Each row was made from one small tree. The marks that hang from a mark follow it in brackets, in the order of their numbers. Every link used is in the known rows. Write each row's tree.
Known rows
K102{K696{K230{K117} K999}}: [   2 -272 -441 -257 -376   -4   91   78 -213  -37 -107   18  -87  186
 -170  333 -160 -241  114  365  106 -304  107  113 -114  189  113   36
   74  -23  113 -166  297  345  183 -157   62  151  280  -47   40  -25
    0  247  172  219 -349  146  -47  100   -5]
K312{K702{K349 K526{K999{K31}} K790}}: [  62 -334  411 -118 -290   73  -16   97   70  117 -297 -147 -297  154
   82  285  343  -69   37  225  -90    0   96   24   41  148  106 -173
   98 -386  -50 -302 -174   93  -11 -263  -20  195   45 -156  145 -343
 -449   68 -289  -99   85 -226  274  293  -83]
K349{K312 K702 K790}: [ 186 -278  -22 -356 -317  -73 -108 -287  -87  139  -77  211 -342  374
   36  -52   14  -52    6  -74   57  -71 -183  -53 -113 -101  140 -207
 -206 -398  104  -80  242  287  -53  -50 -120  -25   76  169 -179  -68
 -195   91   99  110   46  154  -46   90 -136]
K740{K94 K211{K790{K349 K526}}}: [ 200 -182   89 -214 -155  267   80  167   65  535  -32 -205  -37  151
  169   62    2 -151 -183   56  -50 -305 -242  -29  104  166  113 -232
 -230 -195 -224 -210 -205  448 -371   61  309  200  196 -188  -49   96
  -30   44  132  -72  -67  246 -315   71 -257]
K996{K31{K526{K312 K999}} K696}: [ 394 -135   96 -252 -163   61  139 -113 -101  152   32   -5 -124  169
  -14  189  243 -262  -89   83 -201  119  -82 -157  158  193  335  -17
    0 -195 -145  -56   63  -99  106 -452  285 -118 -281  169    0    1
 -154  180   49  276   54  119  337   46  -12]
K102{K696{K230 K999{K31 K996}}}: [ -33 -294 -256  -98 -546   19  -69    5  -63 -116 -163   26  -16  200
 -134  334  -40 -121  139  245  151 -258  199  360 -183  370  -27  -49
  -49   16   53  -59   26  420  333 -193   88  111  257   44  135   -1
 -206  213  144  303 -222   85  -60  355 -259]
K696{K230{K117{K94 K790}} K999{K996}}: [-165 -166 -377 -509 -659   79   26 -209 -235  -67 -134  259  -21  303
 -207  268 -469 -224  200  170   91  -69 -177  317  -93   85  150  -82
  183   90  401   -2   81  417  -57 -165  -88  -51  275  -68  194  104
  -98  185  365  258 -475  347   43  379 -269]
K349{K702{K526{K312 K999{K31 K996}} K790}}: [ 125 -331  397 -269 -135  -49   59 -268  110   71 -278  -79 -162  176
  205  186   83 -132  -54 -123    4  176  -27   60 -149   41   -8  -58
  162 -384  -79  -91  -83   79  188 -288 -221   43  -38   46   71 -202
 -534  131 -153   -5  204  137  213  420   -5]
K996{K31 K696{K102 K230}}: [ 247   -1 -382 -224 -271  -95  201 -104  209   44   60  204 -248  389
 -220  204  121 -233 -138  164 -119  -74 -264  132 -122  309  271 -169
  -83   81   28 -156  165  152  186 -363  358 -101  135   44  -12  102
 -143  207  332  239 -287  119  347  254 -360]
K211{K94{K230{K117} K740} K790{K526{K999}}}: [ -61 -388 -244  -61   58   41  255  111  -89  212   65  161  112 -119
  299  681   -2 -273 -269   29  -47 -213 -179 -165  169  110  276   27
 -157 -342    9 -410  -79  500 -142   72  201  473  -96 -115  135  -31
 -299  102  365  161 -214  175 -358   23   66]
K211{K94{K230{K117{K790{K526}}} K740}}: [ -11 -227 -207 -144 -101   68   97   15  -38  130   13  225   53  -17
  120  519 -181 -176 -188   27   75 -116 -188  118   59  146  310  -68
 -188 -277  117 -183   18  333 -204  -60  111  410   55   79  142   26
 -162  123  399   73 -250  129 -219   96  -26]
K526{K31 K999{K996{K696{K102}}}}: [ 326 -156 -115  -98  -26   -6   98 -190  102  -41   -9   40   45  155
  -68  256  245 -417   46   34  -44  138 -112  -23 -103  218  181  -59
   -3   65   39  -71  -47   39  286 -282  133  -38  -97   17   54   53
 -327   95  141  174  -32  139  304  262 -251]
K211{K790{K526{K31 K999}}}: [ 269 -327  -91   -5  191   10   54  -57  -73  145  123  -26  -30   43
  235  354  295 -327 -123   71 -296  -58 -146 -347  214  152  147  141
  -46 -281  -67 -242 -107  273   88 -156  197  320  -38 -214  135  -37
 -175   -4  137   -5   68   72   -4  -88   -3]
K312{K702{K526{K999} K790}}: [ 108 -354  131 -155  -91   43 -102   80   65  216 -157    3 -181  191
   79  288  298  -47   -7  231 -178  -26    8  -64   46  116  159  -93
   76 -213   10 -127  -47   29  -32 -203  -52  175   80 -128   77 -175
 -327   31 -222  -55   73 -191  205   90  -11]
K230{K117{K94 K102{K696{K999{K996}}} K790}}: [ -50 -278 -269 -563 -661   -5   61 -147 -311  -27 -173  184    5  299
    2   18 -309 -382  182  269  292  -68  -25  360   54  141   38 -301
   96   23  445 -136  296  389 -118 -309 -174  149  317  -18   -4   83
 -106  179  343   90 -541   65 -129  400 -312]
K230{K117{K102 K790}}: [  -8 -232 -339 -319 -296  -96   73 -151 -116   38   11  211  -98  308
  -66   84 -205 -285  141  103  162   93  -47  119  -41   83   94  -68
   75  -54  248  -75  143  180 -141 -235 -220  196  175 -181  -45   61
 -114  143  258  -74 -315  109  -45  287 -183]
K312{K526 K702{K790}}: [ 156 -390    0 -107 -141   44 -329    9   48  244 -167   53 -265  216
  109   87  263  129   25  292 -110  -57  -43   15  134  209   40  -68
 -117  -65  120  -10  -26   46 -171 -239   13   36  180  -12  229   10
 -221  -35 -164  -24  -21 -226   84  -36 -132]
K94{K230 K740{K211}}: [  71 -282 -279   13 -206  186  -72  199  252  365 -166  164   76  -10
   -8  490  -53  -10 -151  196   59 -156 -116  215 -139  445  333 -197
 -468 -108  -99  -23  -57  195 -110 -127  246    4  130  116  -25  -48
   -9  237  173   29   -6  -66 -380  151 -209]
K526{K312{K702{K349 K790}} K999}: [ 155 -417  181  -63  -78   74  128   32  -46   88 -137 -123  -60  321
   70  146  198 -223   85  193 -120  -10  -87 -128  177  -55  223   -2
  -60 -229  166 -192    7  -73   -7 -233   24   59  -75  -22  136 -325
 -242   80 -318  -91   42   51  349  199   37]
K31{K526{K999} K996}: [  61 -283   76 -163 -214  170 -152   13 -205  209 -126  -10  -83   -3
 -182  122  163   46  149  -25  -22   43  167 -193  150  131   79   97
  193  -84 -117   64   49   45  -39 -336  211   89   52  104  -28   58
 -241   -8  -62  415   -3   94  -58  -14 -188]
K312{K702{K349 K790{K526{K31{K996}}}}}: [ 269 -229  340 -110  -77  136 -195  -27  -10  227 -267 -100 -273  158
  126   29  248  -64  -56   89 -184 -137 -148 -155  180  103  139 -137
   10 -289   63 -364   76   98 -130 -345  145  322  310  -10  138 -131
 -374  -73 -175 -108   -6  -43  389   95 -263]
K740{K211{K94{K230} K790}}: [ -47 -485 -199 -195 -306   93   60  318  129  232   31  220  -89  187
  271  483 -113 -163 -178  219  134 -276  -67  -13    5  289  323  147
 -267 -195 -156 -130  -86  539 -168  162   93  264  -42 -197 -202   61
  -95   91  248  -97 -116  165 -484   -7 -249]
K526{K31{K996} K312{K702{K349}}}: [ 460 -255  106 -172  -97   33 -121    0  -14   98 -202 -160  -91  225
  -22   34  -12 -233  115   85  -43  -18 -150 -181   16  -31  252   39
 -115  -98   72  -67  156 -170  -61 -359  145   73  111   56   76 -133
 -342   98 -212 -211   30  200  458  -15 -206]
K312{K526{K31{K996} K999} K702{K349{K790}}}: [ 449 -485  271 -172 -170   83 -420   16 -110  276 -362  -92 -312  164
  106   86  438  -96  173  379 -239   39 -202 -295  335  123  239  -97
 -136 -173  105 -139  -31  -97 -167 -357  195  -53   59   63  189 -107
 -408  -10 -327   46  -27 -159  318 -126 -180]
K702{K349{K790{K526{K31{K996} K999}}}}: [ 348 -224  389  -97  -90  106  -37  -49 -150  212 -226  -55 -217  100
   82  132  281 -273   20   81 -275  -71 -159 -268  283   67  235 -133
  -41 -396  -13 -230   59  112  -12 -284  201  255   72   62   71 -136
 -276  -37  -70  123   -3   48  318  101 -109]
K999{K31 K996{K696{K102 K230{K117{K94}}}}}: [ -53   82 -171 -308 -569  -62  260 -147  105  -33 -123  185  -63  361
 -219  240 -172 -240  -12  -81  374  -12    6  419 -352  185  -14 -221
   96  239  114   20  -77  323  162 -104   31 -139  132   10  149  186
 -388  190  359  273 -399  383  218  631 -438]
K740{K94{K230{K117{K102}}} K211}: [  35 -327 -179 -393 -393  216  157   90  132  399 -121   82  -68  196
    9  217 -181 -217  -46  220  267  -42 -103  146 -299  359  225 -205
 -282    6  -64 -143   18  306 -285   81  -68  -71  184 -175 -251  -14
  -42  238  216  -66 -249  158 -489  224 -332]
K702{K312{K526{K31}} K790{K349}}: [ 334 -275  266 -199  -14  -10  -63 -124   43  -94  -68  -83 -181   93
  208   86  183 -179  -67   48 -280    2  -97   37  294  246  -33  -21
   17 -324  139 -134   80  141 -129 -419  120  219  101  -29  155 -109
 -252   41 -112  -84   29  -20  403   14  -41]
K94{K230{K117} K740}: [ -10 -191 -366  -12 -133   48   54   37   65  193 -137  212  130 -125
 -121  523 -206  -61  -71   41   87  -75  -85  162 -164  230  289 -191
 -235 -143   34 -131  108  179  -95 -161   87  123  139   80   82  -45
 -128  257  312   99 -139   38 -235  125  -37]
K349{K790{K526{K312 K999{K31}}}}: [ 274 -158  186   11   30  -37   43 -136 -107  220   52   32 -117  351
  135  240  278 -293  -18  -72 -148  -35  -35 -102  101   44  106   -5
 -229 -328  -87   49 -168   77  188  -64    3   88 -121  129  238 -133
 -191   18  -98  116   98  198  246  232  100]
K102{K696{K230 K999{K996}}}: [  26 -341 -346 -170 -476   55  -32   70  -91  -23 -171   67   35  177
 -138  284  -78 -118  129  302   58 -315   84  260  -81  295   70  -65
  -22   51  161  -43  204  373  241 -202  139  145  306   58   83   43
 -112  202  160  316 -274   51  -74  230 -222]
K696{K102 K230{K117} K999{K31 K996}}: [-152  -36 -602 -273 -464 -149   58 -280   39  -87  -62  166 -172  338
 -353  307 -243 -233  280 -111  266  -77   75  406 -511  184 -137  -40
  117  146   94 -144  -44  446  331 -126  -92 -131  297  -66  324   53
 -333  182  242  324 -389  445  101  616 -444]
K230{K117{K102 K790{K526}}}: [  74 -127 -258 -315 -148  -48  106 -185 -136  169   50  159 -129  295
   45   59  -71 -302   28    0   83   26  -91   59   22   88   37  -85
   87 -142  225 -106   91  202 -113 -214 -148  260  227 -145  112   55
 -140   78  265  -49 -297  104    6  306 -135]
K102{K696{K230{K117{K94}}}}: [  20 -322 -205 -317 -403   -5  196  165 -106    1 -167   39   56  180
  -89  245 -166 -227  -57  373  194 -231   49  168   -1  125  115 -101
   70  129  183  -14  361  286  -13 -138  101  170  261  -11  -58   64
  -20  200  248   93 -354  134  -52   91  -51]
K117{K230 K790{K349 K526{K312 K999}}}: [ 272  -31  -38   23   28   45  180 -122 -330  163  126   30  163  414
   63  -36  260 -196  -83  -84 -173  -36 -249   30  398  -51  114   49
  -65 -324  309  101 -195   -7 -126 -293  345  151   49  131  282 -151
  -58  129    6  -98  -62  267  313  202  104]
K312{K526{K31 K999} K702}: [ 410 -461  -89 -106   83   68 -346  -61   55  140  -56  -89  -96   94
  108  211  451 -146  104  380 -186   99 -125 -192   97  232  133   67
 -141   45   90   15 -134 -151  -19 -256  114 -151  -12  -37  269  -80
 -252   32 -157  -47  108 -201  167 -175  -31]
K349{K702{K526{K31 K312}} K790}: [ 554 -286  228 -392  -12 -176 -107 -186   58  287 -221   55 -297  255
  183  176   36 -232  -82  -10  -70   83 -269 -198  -48  -39  241  -72
 -131 -436  -87  -44  220  -36   66 -266 -116   73   55  162  -34  -84
 -238  184  -79 -172  181  133  267  -16   44]
K790{K349{K702} K526{K31 K999}}: [ 416  -81  226 -142  366  146  -31 -289   69  173   34 -190   71   15
  167   32  339 -316 -152 -132 -144  -71 -352 -203  123   54   56  -83
   46 -285    5 -291  -61   68   97 -307  198   93  196  175  180 -177
 -260   73  150   41  236  140  261  157   85]
K349{K702{K312 K526{K31{K996} K999}} K790}: [ 403 -407  359 -476 -151  -42 -139 -176    0  154 -239    8 -388  167
  180  198  175 -148   15  -28 -222   86 -239 -244   54   36  208  -78
  146 -528  -17 -175  175   -6   -9 -270  -43   61   86    7 -156 -220
 -413  151 -219   32   32    9  310  -21  -64]
K349{K702{K526{K312 K999}}}: [ 284 -283  102 -334    1    8  155 -114   80  179 -122 -112 -128  131
   80  171   73 -167  -16    6  -24   70 -131 -139 -116  -38  145   12
  112 -315  -43   18   76 -107  113 -228  -41  -53  -13   52   33 -234
 -263  205  -62  -16  160   49  110  124  154]
K102{K696{K230{K117{K94 K790}} K999{K996}}}: [ -71 -314 -326 -453 -667   42   21  -17 -289  -60 -226  124   16  278
 -111  242 -322 -240  138  357  164 -198  -44  330   38  155  139 -132
  124   47  358  -63  259  446   26 -233   24  118  321   27   95  103
  -55  221  279  232 -516  192  -56  254 -215]

Which tree is each row?
[ 227  -19  320 -184 -477  128  -49   79 -155  244 -231 -128 -297  269
 -133   66  108   37   79  -89  245  -26  173  -52   26  114  121    6
   11 -210 -152  -33 -109  -43  -11 -343  239   -9   13  190  121  -31
 -398  154 -196  203  -56  183  288  194 -279] : K999{K31{K526{K312{K702{K349}}} K996{K696}}}
[  29 -231 -132 -181 -366  248   22  164  175  304 -181  190  128   11
   12  391 -147  -85 -191  257  128 -165 -181  286  -50  386  303 -323
 -417   -4   54   34   13  234 -240 -136  261  -76  172  163  -35  -45
   65  201  297   42 -102  -70 -357  174 -242] : K117{K94{K230 K740{K211}}}
[ 370 -297  287 -116  -94  129 -254   13  -88  333 -235  -54 -219  219
   82  103  367 -151   70  143 -212 -125 -222 -262  237   29  263 -172
 -101 -271   61 -271   -3    7  -91 -231  172  143  170   57  140 -158
 -355  -27 -219   17  -17  -30  363   47 -197] : K312{K702{K349{K790{K526{K31{K996} K999}}}}}
[ -27 -220 -233 -104 -500   49  -80   59 -182 -101 -137  -22 -167  234
 -193  272  -31 -100  125  304  116 -308  202  174 -100  352   27   65
  -26  -44   -4  -86  101  361  274 -259  201  151  324   57   22  -57
 -164  196   87  344 -274   94  -33  182 -209] : K102{K696{K230 K999{K31{K996}}}}
[ 111 -285 -251 -370 -736   -3   89 -183 -253  -35 -146  281   95  267
   51 -134   52 -243    9  333   92 -192  -52  504   35  348  -62 -463
 -122   59  462 -145  317  307 -113 -426  159  -11  352   82 -102  -41
 -108  217  341   58 -408 -130  -38  408 -461] : K117{K94 K102{K696{K999{K996{K31}}}} K230}
[ -68 -313 -335 -175 -196  -15  205   29   77   43   -9  297  131  -31
   51  470 -230 -272 -113   94  259 -122  -57  180 -149  223  189 -143
 -240  -42  162 -231  167  313 -171  -52  -20  318   73   17  -65   -3
 -253  210  438   89 -277   79 -301  261 -135] : K211{K94{K230{K117{K102}} K740}}
[ 210  101  159 -162 -276  121   60 -131 -195  -44  -24 -120 -167  221
  -38  -55  246 -194   -6  -17   -3  -71   56  -17   98  119    6  -73
  -42 -194   16  102 -185  175   -3 -281  287  -78 -105  169  112  -50
 -511   82   67  360   10  186  265  211  -38] : K790{K349{K312{K526{K999{K31{K996{K696}}}}}}}
[ 361 -453  246 -144 -123   46 -294  -19   54  137 -311 -108 -328  103
  181   97  337  -55   17  377 -178   40 -125 -103  224  230  112  -87
 -119 -202  125 -246   30   22 -163 -409  100  108  133  -44  240 -115
 -285   -5 -219 -193   44 -244  287  -63 -169] : K312{K526{K31} K702{K349 K790}}
[  24 -379  152 -295 -206   39   29 -208  106  -24  -78   55 -278  189
  115   69  -28   42  -33  -76  -36  -37 -140   66  -41   92   29  -70
  143 -407  125 -261  201  167  -62 -203 -117  110  212  -64 -132 -216
 -160  115  -35  -23  -34  -19   86  164 -123] : K349{K702{K312 K790}}
[ 217 -167   43  -71    2   -7  -40    5   30  175  -33  -12   38  391
   26   23   13 -135  -11  -12  -13 -156 -128   36  109  -57  127  -63
 -160 -110  130  -45   57    3  -83 -236   20  143  150  120  150  -95
 -215   75 -151 -147   58  200  366  180  -31] : K526{K312{K702{K790{K349}}}}
[ 285   68   80 -207 -149  -75  311   -9   -3   92  -68 -121 -254  315
  -94  240  185 -317   15  -64   33   85  115  -57 -142  102  114   49
   81 -191 -184  122 -115  -83  295 -303  164  -17 -128   59  123 -127
 -464  163 -123  179  -45  193  394  294  -49] : K702{K526{K312 K999{K31{K996{K696{K102}}}}}}
[  86 -213 -227 -295 -277 -102   74    9 -183   56  -78   52   51  304
  -12  -25 -121 -349   68  164  245  -98  -24  199  174   85   52 -203
   47  -89  264 -175  259  272 -138 -357  -43  361  309   -9  -59   71
 -142  200  239  -71 -356  105  -18  291 -126] : K230{K117{K102{K696} K790{K349}}}
[  67 -475 -181 -424 -506  178   85  182   -9  377 -191   41  -92  303
   87  196 -139 -228  -56  402  305  -37 -108  196  -60  402  305 -210
 -309  -89   26 -179  103  375 -292  -45    9   84  230 -111 -296   21
   41  281  164 -115 -389   74 -568  131 -344] : K740{K94{K230{K117{K102{K696} K790}}} K211}
[ 208 -154  -73 -262 -218  217   71   65    9  428  -99  136   61  265
  199  317 -105 -187 -282  145    6  -74 -379  197  235  278  376 -203
 -477 -223  186  107  -78  173 -248 -230  334   17  131  276  225  -53
  101  183  202  -61 -160   79 -185  167 -139] : K117{K94{K230 K740{K211}} K790{K526{K312}}}
[ 260  -82  153 -221 -194  159  121   33 -294  244  -89  -54 -116  194
 -128  123  136 -125   33  -50   23   54   97 -307  197   65  230  184
  124 -130  -98  137   41 -125   64 -356  298  -17 -160  216  -13   59
 -259  118 -119  440  -48  273  223   14  -34] : K31{K526{K312 K999} K996{K696}}
[ 521 -119  179 -157   77   92  -66  -45  -30  252 -134 -196 -127  196
  106   11  150 -234  -25  -38 -144 -114 -187 -230   84   -6  168    6
  -93 -204   36  -97   85 -119  -18 -309  217  161  177  100  264 -126
 -339   15 -165 -148   54  173  479   23 -138] : K790{K526{K31{K996} K312{K702{K349}}}}
